Each row has a name. Each piece below is followed by the name of the row it came from, unless a question asks for something else. Each question is about the rows just above it. Places in a row count from 0.

<106>: [ 14   1 100 103]
<59>: [-62 -38 -35 -35]
<46>: [-61 -14  50 -54]
<15>: [104  -4  89 102]
<173>: [ 52  35 -95  99]
<20>: [-21  37  68  74]
<191>: [ 14  -9 100 103]
<21>: [ 55 -16 -73  86]
<76>: [15 28 80 84]
<98>: [-49 -15 -39 -25]
Row and place of [50] in the named rows: -> <46>, 2
Where in the named rows is [-62]? -> <59>, 0
Where in the named rows is [-4]? -> <15>, 1
[-49] is at row and place -> <98>, 0
Row and place of [15] in the named rows: -> <76>, 0
Row and place of [74] in the named rows: -> <20>, 3

<111>: [ -3 -25 -13  -3  15  21  53  36  -5  -7  28 -43 -29   4 -14 -30  -4 -30
   6 -31  -5 -23 -25 -17  -5 -38   4  16 -27 -10   6 -20 -40  30 -57 -42
 -36   7  -2   1  33 -29  -6 -21   3]
<117>: [ 23  47  41  31 -16 -48   1 -45  -1 -27   9 -58   4  -1 -30 -12 -12 -42
  -8  26  -5  84  30  28 -23   2   3   0  -2 -13  33  14  12  -7  -4  16
  18 -22   3  23 -19  -3  -1 -18 -12]
<129>: [-21 -32 -36  -2  18  -7  44 -25 -92   2 -21  -3  32  48 -11  -1  -1  26
  42  10  35 -45  14   0  47 -41  38   1   3  12  -6  25  23   7  38  13
  26  39   7 -10  -4 -42 -60  13 -21]
Row and place of [-92] in the named rows: -> <129>, 8
Where in the named rows is [21]? -> <111>, 5
Row and place of [-58] in the named rows: -> <117>, 11

<170>: [  8  -7  17  26 -41  10  28   0  17]
<165>: [ 41 -35  37  -5 -12 -51  35   6  24]
<89>: [ -2 -48   4  22 -54 -23  17  23  19]
<63>: [-28  -3 -69  47  49 -26 -99  73  17]
<175>: [ 11 -44  14  18  10  -1  48 -34  23]
<119>: [ 46 -23  16  10 -22   3  44 -33   8]
<193>: [  -1 -100    2    9  -23  -11   22  -18   -3]
<177>: [ 44 -22   3  15 -35  11  47 -20  -4]
<25>: [-28  -3 -69 -46  49 -26 -99  -3  17]
<212>: [  2 -12 -30  10 -34 -39  23 -29  18]
<26>: [ 48   4  -1  39 -12   8   3  -9 -13]
<168>: [ 47 -16 -11  10   9   8  -6  -5  22]
Where in the named rows is [39]? -> <26>, 3
Where in the named rows is [46]? -> <119>, 0
q: [-28  -3 -69  47  49 -26 -99  73  17] -> <63>

<134>: [ 34  64  53  63   5 -40  35 -15  -7  15  47 -36 -32 -40   8  90  56  47
   4 -42  20  26 -43   3]
<157>: [-23  41 -32  35 -10  22  16 -93  26 -27 -33  32 -11   5 -83  -6 -18 -13
  46 -35  52  51  -1 -13]
<8>: [ 19  47  -4 -37  24 -39 -34  95  19  13   0   9   5   9 -47 -10 -18  -7
  37 -72  32  24  15   2]
<105>: [ 19  47  -4 -37  24 -39 -34  95  19  13   0  32   5   9  75 -10 -18  -7
  37 -72  32  24  15   2]
<100>: [ 16 -12  18  62 -52 -84  78  17 -63   7  34  82  79 -70   9  27  31  10
 -74 -21 -32 -51 -20 -31]
<181>: [ 17 -45  18 -26  22  14 -25  27  34   0  10 -30 -26  -6  -6   2 -18 -22
  39 -71  24  31   1  12]
<205>: [ -2 -40   6  -2  12  57  37 -22  14  25   7   9 -65  56 -31  22  24  34
 -11  14   4 -11   1  25]
<153>: [-23  73 -22   2  -3 -42 -13  28  -4 -19 -15 -12 -12 -38  18 -34 -26 -41
 -20  21 -31 -14 -47 -26]
<66>: [ -3 -42   4  45  83  62  37 -46  72  19   9 -98 -54  67 -70  30  47  14
 107 -96  83  58  -8  74]
<162>: [-11  34 -31 -19  24   5  64  -9  15  22  -7  12  10  57  11  10  18  41
  35 -25  23   9   2  17]
<204>: [ 11 -16  21 -24  24   6  27 -12  31  33  27 -15   6  18   2  13  37  70
  27 -60  36  29  36  29]
[33] is at row and place -> <204>, 9
q: [ 11 -16  21 -24  24   6  27 -12  31  33  27 -15   6  18   2  13  37  70
  27 -60  36  29  36  29] -> <204>
Row and place of [-1] in the named rows: -> <157>, 22
Row and place of [63] in the named rows: -> <134>, 3

<118>: [ 71 102 -49   6  -7  36 -69 -48 -31  37  31  70  15  15]
<47>: [ 27  37 -22   7   4  40 -36  -7 -17  13   6  -4  50  -7]
<56>: [ 38  24 -34 -14  18  -8 -35 -28  18  10   0 -34 -24   6]
<107>: [ 16 -28 -23  -9  19  -7 -34 -11  33   9 -11 -23  28 -50]
[-49] is at row and place -> <118>, 2
Row and place of [-22] in the named rows: -> <47>, 2
Row and place of [71] in the named rows: -> <118>, 0
Where in the named rows is [27]? -> <47>, 0
Where in the named rows is [36]? -> <118>, 5
Row and place of [38] in the named rows: -> <56>, 0
Row and place of [7] in the named rows: -> <47>, 3

<70>: [35 86 69 22]
<80>: [85 13 46 30]
<137>: [ -3  -6 -35 -49]
<9>: [-48   4  19  -7]
<127>: [ 17 -15  29  59]
<58>: [ -4   5 -47  41]
[-47] is at row and place -> <58>, 2
Row and place of [29] in the named rows: -> <127>, 2
Where in the named rows is [-3]? -> <137>, 0
Where in the named rows is [-7]? -> <9>, 3
Row and place of [85] in the named rows: -> <80>, 0
[17] is at row and place -> <127>, 0
[4] is at row and place -> <9>, 1

<37>: [ 31  16 -53   7 -30  25   0]
<83>: [-79 -53 -42  25   9  -1  -1]
<30>: [-31  49  86 -23  46 -12 -10]
<149>: [ 40  47  -1  31 -21 -34  39]
<5>: [ -1   0  16 -20 -35  26  -8]
<113>: [-30  60 -37  22 -52  31  24]
<74>: [ 38 -32  -9 -22  -8  20  25]
<110>: [-11  -7   0  12 -22 -34  16]
<133>: [-11  -7   0  12 -22 -34 -61]
Where in the named rows is [46]? -> <30>, 4
[-52] is at row and place -> <113>, 4
Row and place of [26] in the named rows: -> <5>, 5
Where in the named rows is [-32]? -> <74>, 1
Row and place of [-31] in the named rows: -> <30>, 0
Where in the named rows is [86]? -> <30>, 2
[-20] is at row and place -> <5>, 3

